Below are the code and all the weights of a small trained network. Each question names an input and a target symbol and asks about switching units off, where a switched-off unit gives its printed mean instead of its output.

import numpy as np


def w(rows, s, z=0):
    codes = np.array(rows[::2]) - 128.0
    scale = np.full(codes.shape[1], s)
    scale[-1] = z or s
    return codes * scale


def f(y):
    return y / 2 * (1 + np.tanh(0.7978845608 * (y + 0.044715 * y**3)))


def softmax(a):
    e = np.exp(a - a.max(-1, keepdims=True))
    return e / e.sum(-1, keepdims=True)


def log_softmax(a):
    a = a - a.max(-1, keepdims=True)
    return a - np.log(np.exp(a).sum(-1, keepdims=True))


def net(x, mask):
    ids = ['ΔΛΠΣΦαβγεμτψω'.index(c) for c in x.split()]
    T = len(ids)
    res = E[ids] + P[:T]
    u = 0
    for l in range(2):
        r = res
        for j in range(2):
            rows = slice(2 * j, 2 * j + 2)
            q, k, v = (r @ M[l][rows].T for M in (Q, K, V))
            z = softmax(np.where(np.tri(T) > 0, q @ k.T / 2**0.5, -1e9)) @ v
            o = O[l][rows]
            res = res + np.where(mask[u + j], z, o[:, -1]) @ o[:, :-1]
        u += 2
        y = f(res @ A[l][:, :-1].T + A[l][:, -1])
        res = res + np.where(mask[u : u + 8], y, B[l][:, -1]) @ B[l][:, :-1]
        u += 8
    return log_softmax(res[-1] @ U[:, :-1].T + U[:, -1])


Q, K, V, O, A, B = {}, {}, {}, {}, {}, {}
E = w([
[80,105,122,190,130,183,127,89,101,126],'Δ',
[108,111,152,191,135,162,115,125,101,112],'Λ',
[117,91,136,148,110,152,147,93,112,135],'Π',
[142,142,182,95,130,191,107,98,86,144],'Σ',
[105,98,154,168,121,195,129,102,117,147],'Φ',
[141,125,155,142,83,155,95,121,117,186],'α',
[104,117,125,151,143,136,131,104,74,100],'β',
[109,80,115,188,107,117,153,117,115,124],'γ',
[157,96,151,105,89,98,144,119,108,148],'ε',
[128,92,136,166,85,114,128,132,130,157],'μ',
[136,145,149,140,112,111,79,144,88,133],'τ',
[119,118,124,177,121,93,116,149,89,109],'ψ',
[251,108,61,189,182,190,96,88,121,164],'ω',
],0.017)
P = w([
[145,165,139,133,107,128,136,129,102,129],'0',
[174,147,176,172,51,124,153,167,62,122],'1',
[145,90,151,144,70,151,146,193,48,120],'2',
[112,66,121,109,82,143,137,171,58,135],'3',
[99,241,164,144,156,83,205,78,74,199],'4',
[102,159,162,125,183,83,150,80,112,184],'5',
[132,70,173,120,186,105,84,112,129,154],'6',
[169,133,106,134,5,198,137,170,93,63],'7',
[129,82,92,92,68,182,85,181,98,88],'8',
[85,47,86,54,112,136,95,201,94,140],'9',
[80,144,155,108,208,62,140,95,125,199],'10',
[96,96,148,132,171,87,80,118,138,168],'11',
[141,82,109,130,146,101,58,147,125,138],'12',
[138,76,89,92,77,214,77,154,131,92],'13',
],0.015)
Q[0] = w([
[104,84,143,116,135,141,142,159,80,155],'0.h1',
[126,132,125,99,165,121,118,142,181,113],'0.h1',
[96,187,204,164,229,26,136,21,194,183],'0.h2',
[118,1,174,114,207,101,51,142,120,165],'0.h2',
],0.018)
K[0] = w([
[184,116,69,133,188,131,105,116,141,139],'0.h1',
[93,134,127,90,115,141,111,152,178,93],'0.h1',
[189,97,100,148,1,203,130,164,47,52],'0.h2',
[99,25,54,51,130,161,25,175,181,62],'0.h2',
],0.015)
V[0] = w([
[102,88,198,168,55,80,94,47,27,138],'0.h1',
[255,51,73,194,165,132,70,79,53,189],'0.h1',
[231,53,83,138,61,15,164,134,136,89],'0.h2',
[148,111,210,124,85,226,174,171,247,243],'0.h2',
],0.0076)
O[0] = w([
[80,75,190,78,135,227,134,194,164,207,221],'0.h1',
[193,114,89,110,158,210,105,118,146,179,246],'0.h1',
[99,231,118,95,46,200,131,90,247,110,107],'0.h2',
[114,86,238,142,117,46,27,1,61,83,125],'0.h2',
],0.0083,0.013)
A[0] = w([
[95,158,184,161,149,70,131,178,150,186,60],'0.n1',
[191,76,161,81,184,131,174,105,187,163,161],'0.n2',
[138,53,120,85,116,165,203,74,69,177,158],'0.n3',
[112,73,164,106,215,182,46,140,242,149,176],'0.n4',
[70,128,110,113,89,97,159,172,254,28,35],'0.n5',
[74,107,176,94,141,133,148,158,153,105,181],'0.n6',
[104,88,84,78,131,214,123,81,91,62,195],'0.n7',
[49,157,128,79,130,71,185,161,102,103,2],'0.n8',
],0.0069,0.0098)
B[0] = w([
[129,139,158,163,154,161,142,98,116,148,127],'0.n1',
[109,159,117,141,140,127,138,133,92,90,190],'0.n2',
[116,138,151,139,164,131,88,141,149,95,231],'0.n3',
[134,124,77,111,120,96,142,108,100,117,255],'0.n4',
[123,107,193,144,148,121,132,114,97,153,127],'0.n5',
[150,173,142,152,73,100,191,130,123,174,165],'0.n6',
[133,121,142,130,105,83,136,167,162,113,204],'0.n7',
[124,2,91,81,104,75,114,66,123,107,126],'0.n8',
],0.016,0.018)
Q[1] = w([
[89,70,77,71,107,86,110,149,117,120],'1.h1',
[149,78,167,114,55,212,89,194,130,84],'1.h1',
[134,123,223,151,75,253,70,194,167,100],'1.h2',
[86,222,139,159,216,144,168,35,119,170],'1.h2',
],0.013)
K[1] = w([
[138,82,94,68,134,42,154,134,139,130],'1.h1',
[74,238,107,178,204,90,151,49,112,169],'1.h1',
[121,246,164,209,220,142,187,26,120,206],'1.h2',
[178,98,193,177,43,224,106,186,119,91],'1.h2',
],0.012)
V[1] = w([
[97,114,135,86,191,182,104,98,194,101],'1.h1',
[223,128,187,117,119,89,242,138,115,44],'1.h1',
[47,167,143,87,195,50,143,144,204,74],'1.h2',
[255,206,173,11,166,145,91,140,101,146],'1.h2',
],0.0099)
O[1] = w([
[2,150,68,140,132,111,99,147,155,130,2],'1.h1',
[192,169,155,251,122,171,144,99,85,108,156],'1.h1',
[119,224,193,213,129,170,197,51,90,188,54],'1.h2',
[182,146,64,171,139,71,210,43,4,94,168],'1.h2',
],0.012,0.0068)
A[1] = w([
[152,151,146,102,24,117,211,114,135,128,150],'1.n1',
[68,178,172,146,28,152,147,99,116,151,209],'1.n2',
[132,163,120,137,3,140,171,93,131,72,1],'1.n3',
[105,120,161,138,105,148,146,99,84,129,3],'1.n4',
[174,98,103,129,139,87,124,112,114,96,116],'1.n5',
[163,142,49,111,130,160,143,152,120,86,116],'1.n6',
[101,119,113,150,177,143,131,116,58,114,93],'1.n7',
[144,214,77,121,59,155,199,179,192,143,19],'1.n8',
],0.012,0.0082)
B[1] = w([
[116,77,163,163,73,160,201,113,150,181,188],'1.n1',
[174,192,131,187,62,21,158,156,117,136,158],'1.n2',
[189,158,69,95,127,149,35,110,93,252,142],'1.n3',
[125,111,185,92,89,238,138,113,150,137,136],'1.n4',
[97,182,135,107,139,176,123,165,130,155,249],'1.n5',
[97,78,150,171,123,92,129,102,155,148,246],'1.n6',
[157,154,170,79,117,152,123,93,172,96,191],'1.n7',
[97,106,115,150,129,197,36,177,53,59,157],'1.n8',
],0.012,0.018)
U = w([
[113,158,103,141,169,143,153,148,99,135,111],'Δ',
[132,160,101,104,102,145,125,148,157,109,67],'Λ',
[127,132,111,117,130,124,129,117,133,122,143],'Π',
[151,101,130,93,84,121,116,99,177,106,71],'Σ',
[113,85,183,137,141,90,90,74,101,133,82],'Φ',
[125,100,125,122,129,142,118,111,120,124,27],'α',
[245,126,62,114,162,135,134,156,159,95,211],'β',
[122,140,97,87,127,107,135,128,79,116,236],'γ',
[91,158,155,123,167,153,126,155,156,183,2],'ε',
[138,147,133,135,123,90,132,118,143,110,170],'μ',
[138,126,119,118,129,126,119,115,125,139,77],'τ',
[108,115,121,114,167,129,178,125,106,156,133],'ψ',
[134,135,127,108,136,147,140,115,127,119,108],'ω',
],0.011,0.0059)

Each question gives the input, a string of symbols that net reads in full, and the target symbol t.
The units are the heads (2 rows each of Q, K, V and O) and the neurons (one row each of A and B). Each row of codes is followed by its name. A weight is (code - 128) times the scale printed after its matrix; where a second scale follows, it is the last column's (O, A, B and U).
mask holds one flag per unit, layer by layer, with each layer's heads first. A switched-off unit (its flag False) gives its mean, the last column of its rows in O or B, instead of its output. The means were averaged over made-up inputs and are rounded, as every weight is.
A unit's drop is (log p(t) with every unit on - log p(t) with that unit switched off) / (log p(t) with every unit on - log p(t) with every unit switched off).
The circuit of an input: a set's keep is (log p(t) with only the set's units on - log p(t) with every unit switched off) / (log p(t) with every unit on - log p(t) with every unit switched off). Starting from the 12 units with the biggest drops (on a tie, the unit counted first), units are removed one at a time, each time the one whose removal leaves the highest keep (on an exact tie, the one counted first), for as long as the keep stays at least 0.8.
circuit, biggest first: the units of the circuit, biggest drop first
unit that matters most: the unit with the biggest drop
k most important neurons: the k neurons with the biggest drops, biggest first
k most important neurons of layer l: the k neurons of layer l with the biggest drops, biggest first
which heads matter: for each layer, one digit per head in row order, 1 if its drop is at least 0.15 and else 0, layers parted by /
input Φ μ μ, target Φ: circuit, biggest first => (0.h2)
input α α β, target γ: circuit, biggest first => (1.h2; 0.n7; 1.h1; 0.n6)
input Λ τ Λ Δ Φ, target ψ: 4 most important neurons => (0.n4; 1.n1; 0.n7; 0.n6)
input Π Φ Λ Λ Λ Φ Δ, target β: which heads matter => 10 / 11
input α β Δ τ β, target Δ: circuit, biggest first => (0.h2; 1.n8)
input Π Λ Δ Λ Π β τ, target β: which heads matter => 10 / 11
input Δ Δ Λ β μ Π, target β: which heads matter => 10 / 11
input μ Π τ ε Φ Δ ψ Λ α ε α, target β: 2 most important neurons of layer 1 => (1.n6; 1.n5)
input Λ Λ ε Δ, target β: 2 most important neurons => (0.n3; 1.n6)
input Δ Π Λ Δ ψ Π Φ Σ Δ, target μ: circuit, biggest first => (1.h2; 1.n2; 0.h1)
input Π Π μ γ Λ τ, target Σ: circuit, biggest first => (0.h2; 1.h2)
input Σ Π μ β Φ β, target Σ: circuit, biggest first => (0.h2; 1.h2)
input α Λ Λ Π ε, target β: circuit, biggest first => (1.h2; 1.n6; 1.h1)
input μ Δ τ Λ τ ω ε τ Σ τ α Δ τ Π, target γ: which heads matter => 01 / 11
input Λ Λ α Λ ψ, target β: circuit, biggest first => (1.h2)
input τ Λ Λ Π, target ψ: circuit, biggest first => (1.h2; 0.h2; 1.n1)
input μ τ β, target Σ: 3 most important neurons => (0.n3; 0.n7; 1.n5)
input Δ Λ α Λ Λ Λ, target γ: 2 most important neurons => (0.n7; 1.n6)
input Δ Π τ β Σ γ Π Π Π γ Λ ψ Π, target Λ: which heads matter => 01 / 01
input Π Λ Π Σ Σ Π, target μ: which heads matter => 11 / 01
input β τ μ τ α Λ τ, target ψ: unit that matters most => 0.h2
input μ α Λ Δ Φ Λ Σ Δ Λ ε α α Δ, target τ: 3 most important neurons => (1.n3; 0.n4; 1.n1)
input α Δ τ, target γ: which heads matter => 01 / 11
input Λ ψ Λ Λ Λ Λ Δ μ Σ μ, target ε: 2 most important neurons of layer 0 => (0.n3; 0.n4)
input Λ Π Λ, target β: circuit, biggest first => (0.n3; 1.n6; 0.h1; 1.h1)
input Λ Φ τ α ε τ Δ τ, target τ: 2 most important neurons => (1.n3; 1.n1)
input β τ β μ μ Φ τ, target Σ: which heads matter => 11 / 01
input γ Λ Δ Σ μ α τ Δ τ Λ Δ, target ε: circuit, biggest first => (1.h2; 0.n7)
input Λ Δ α ω α, target β: unit that matters most => 0.h1
input τ τ Δ ψ μ ε, target ε: 2 most important neurons of layer 0 => (0.n7; 0.n3)
